Here is a tiny trained network, its code and every weight. The questions are about switching its units off for an input and a class, where a switched-off unit gives its printed mean instead of its output.

import numpy as np


def w(rows, s, z=0):
    codes = np.array(rows[::2]) - 128.0
    scale = np.full(codes.shape[1], s)
    scale[-1] = z or s
    return codes * scale


def norm(h):
    return h / np.sqrt((h * h).mean(-1, keepdims=True) + 1e-5)


def f(y):
    return np.maximum(y, 0)


def log_softmax(a):
    a = a - a.max(-1, keepdims=True)
    return a - np.log(np.exp(a).sum(-1, keepdims=True))


def net(x, mask):
    res = np.array(x, float).reshape(1, 7) / 4 @ E
    u = 0
    for l in range(2):
        y = f(norm(res) @ A[l][:, :-1].T + A[l][:, -1])
        res = res + np.where(mask[u : u + 5], y, B[l][:, -1]) @ B[l][:, :-1]
        u += 5
    return log_softmax(norm(res)[-1] @ U[:, :-1].T + U[:, -1])


A, B = {}, {}
E = w([
[132,115,123,175],'x0',
[114,186,99,152],'x1',
[127,127,135,126],'x2',
[129,126,131,147],'x3',
[131,131,146,118],'x4',
[132,125,133,147],'x5',
[7,107,161,136],'x6',
],0.015)
A[0] = w([
[3,125,129,88,48],'L0N1',
[128,94,117,60,158],'L0N2',
[119,151,104,80,135],'L0N3',
[80,231,88,141,189],'L0N4',
[71,122,144,137,3],'L0N5',
],0.015,0.0059)
B[0] = w([
[193,206,78,163,255],'L0N1',
[127,65,170,188,192],'L0N2',
[165,27,147,214,166],'L0N3',
[115,6,212,114,245],'L0N4',
[194,186,60,148,164],'L0N5',
],0.011,0.0081)
A[1] = w([
[129,81,190,151,176],'L1N1',
[121,197,90,169,2],'L1N2',
[6,162,121,159,42],'L1N3',
[100,121,113,180,159],'L1N4',
[160,160,102,199,90],'L1N5',
],0.015,0.0025)
B[1] = w([
[65,84,159,155,254],'L1N1',
[160,84,123,189,170],'L1N2',
[252,192,88,64,169],'L1N3',
[161,98,167,76,196],'L1N4',
[121,46,146,105,224],'L1N5',
],0.013,0.0093)
U = w([
[248,204,55,104,218],'0',
[125,105,134,161,151],'1',
[121,79,111,135,88],'2',
[110,114,120,120,183],'3',
[148,146,156,209,104],'4',
[127,130,127,135,184],'5',
[75,107,146,117,64],'6',
[52,227,81,89,2],'7',
],0.012,0.0042)

Each question gives the input, the list of numbers given to net, and the class t.
The units are the neurons (one row each of A and B). Each row of codes is followed by its name. A weight is (code - 128) times the scale printed after its matrix; where a second scale follows, it is the last column's (A, B and U).
mask holds one flag per neuron, layer by layer. A switched-off neuron (its flag False) gives its mean, the last column of its row in B, instead of its output. The means were averaged over made-up inputs and are rounded, as every weight is.
A unit's drop is (log p(t) with every unit on - log p(t) with that unit switched off) / (log p(t) with every unit on - log p(t) with every unit switched off).
The circuit of an input: a set's keep is (log p(t) with only the set's units on - log p(t) with every unit switched off) / (log p(t) with every unit on - log p(t) with every unit switched off). Starting from all 10 units, units are removed one at a time, each time the one whose removal leaves the highest keep (on an exact tie, the one counted first), for as long as the keep stays at least 0.8.
circuit, biggest first: the units of the circuit, biggest drop first
most important unit: the unit with the biggest drop
k most important neurons: the k neurons with the biggest drops, biggest first
top k neurons in layer l: the k neurons of layer l with the biggest drops, biggest first
drop when u is switched off: that unit's drop, to one decimal
input [-1,5,-8,-8,8,2,-5], class 2: most important unit	L0N1
input [-6,3,5,-2,2,4,7], class 0: top 2 neurons in layer 1	[L1N3, L1N1]
input [5,8,-4,-4,-1,-6,-1], class 6: circuit, biggest first	[L0N4, L0N1]
input [0,-6,2,6,5,0,7], class 0: 3 most important neurons	[L0N4, L1N3, L0N3]
input [-6,-8,-6,-8,-5,6,8], class 0: circuit, biggest first	[L0N4, L1N3, L0N1]
input [-7,-3,-6,1,1,-5,8], class 0: circuit, biggest first	[L1N3, L0N1]
input [-4,5,6,-3,1,0,8], class 0: 2 most important neurons	[L1N3, L0N1]
input [4,4,3,4,4,0,6], class 0: top 2 neurons in layer 1	[L1N3, L1N1]
input [1,-4,5,-2,5,1,7], class 0: top 2 neurons in layer 0	[L0N4, L0N3]
input [-6,8,5,7,3,0,8], class 0: 2 most important neurons	[L1N3, L0N1]
input [-7,8,-3,-7,8,-8,8], class 0: drop when L1N3 is switched off	1.0
input [5,5,6,2,2,-2,7], class 0: drop when L0N2 is switched off	0.1
input [7,8,-3,7,2,-7,8], class 0: drop when L1N3 is switched off	1.0
input [-3,7,6,-3,5,3,-1], class 6: top neuron in layer 0	[L0N1]
input [6,3,-2,8,6,-2,8], class 0: drop when L1N3 is switched off	0.8
